A =
[[136 129 133 127]
 [140 139 137 117]
 [152 129 124 123]
 [104 136 137 146]
 [129 130 130 139]
 [116 136 123 156]
 [115 117 130 118]
 [137 133 128 108]]
The third smallest entry is 115
The 2nd largest entry: 152
Give the entry directly above the largest entry.
Answer: 139
The 5th entry, reading row by row -> 140
The smallest entry in the last column: 108
Give the 3rd-last entry, reading row by row.
Answer: 133
Give the 3rd entry on the main diagonal.
Answer: 124
The 3rd entry on the diagonal from the top-right corner is 129
Give the 1st entry on the main diagonal.
Answer: 136
Give the top-right entry.
Answer: 127
Give the 3rd largest entry.
Answer: 146
The largest entry in the last row: 137
The entry just right of the smallest entry: 136

Questions about the matrix below.
1) Read off the bottom-right entry.
2) Read off the 2nd entry, reading row by row.
3) Read off the entry in the top-left corner.
4) Read off the entry in the bottom-left corner.
5) Read off the 3rd entry in reading order.
6) Read off the 4th entry from the end, reading row by row.
7) Read off the 5th entry from the end, reading row by row.
8) Read off the smallest entry in the last column.
[[132 128 113 122 130 144 139 137 122]
 [135 135 119 114 125 120 127 138 127]
 [143 128 122 127 135 123 123 131 122]
 [145 137 115 139 120 126 137 132 133]
 [124 141 126 155 113 139 141 123 125]
 [129 132 128 125 120 119 130 132 138]
 [126 120 127 130 129 141 138 130 134]
 [117 142 140 150 109 121 129 119 130]
 [133 113 124 109 142 132 126 135 131]
 [125 137 129 120 126 121 119 131 115]
 [130 126 139 122 132 109 112 125 129]]
1) 129
2) 128
3) 132
4) 130
5) 113
6) 109
7) 132
8) 115

[156 127 102 119 120 125 133 158 101 143 134]
The entry just left of 102 is 127
The entry just left of the largest entry is 133
Which number is the entry just left of 127?
Answer: 156

data =
[[131 114 119 127 137 125 142 122 133 132 134 149 113]
 [116 135 129 140 118 125 139 118 129 133 140 131 130]
 [119 116 127 142 127 140 134 125 118 113 117 127 134]
 [121 134 123 128 117 124 125 128 130 130 126 133 136]
 [133 127 114 124 120 126 120 132 145 124 121 140 136]]
Rows and columns are numbered from 1.
Give the entry in the top-right corner.
113
The entry in row 1 and column 2: 114
Give the entry directly below 139.
134
Give the entry in row 3 and column 1.
119
The entry just left of the centre entry -> 140
The entry in the bottom-right corner is 136
The top-left entry: 131
Give the entry at row 1, column 3.
119
Give the entry directly below the largest entry.
131
Give the top entry of the column that holds the largest entry.
149
The entry just right of 145 is 124
The entry at row 2, column 1 -> 116
Give the entry just left of the largest entry.
134
The entry in the bottom-left corner: 133
Give the entry in row 2 and column 3.
129
The entry directly below the centre entry -> 125
Give the entry directly above the centre entry.
139
Give the entry at row 3, column 3.
127
The bottom entry of the column that holds the largest entry -> 140

Questions about the matrix below. Counting starts at 1.
1) What is the entry in the top-left corner?
2) What is the entry at row 2, column 1?
3) What is the entry just left of 145?
4) What is the entry just right of the largest entry?
5) What is the bottom-right entry?
6) What is the entry in the top-right corner?
7) What is the entry at row 3, column 3?
8) What is the bottom entry of the column that holds the smallest entry?
[[140 139 146 119 128 144 113 132]
 [110 149 120 129 127 140 108 146]
 [108 141 119 134 117 139 111 144]
 [137 147 151 123 133 128 104 138]
 [117 155 127 127 131 134 111 145]
 [110 149 119 129 128 143 110 146]
 [109 133 129 148 110 133 133 143]]
1) 140
2) 110
3) 111
4) 127
5) 143
6) 132
7) 119
8) 133
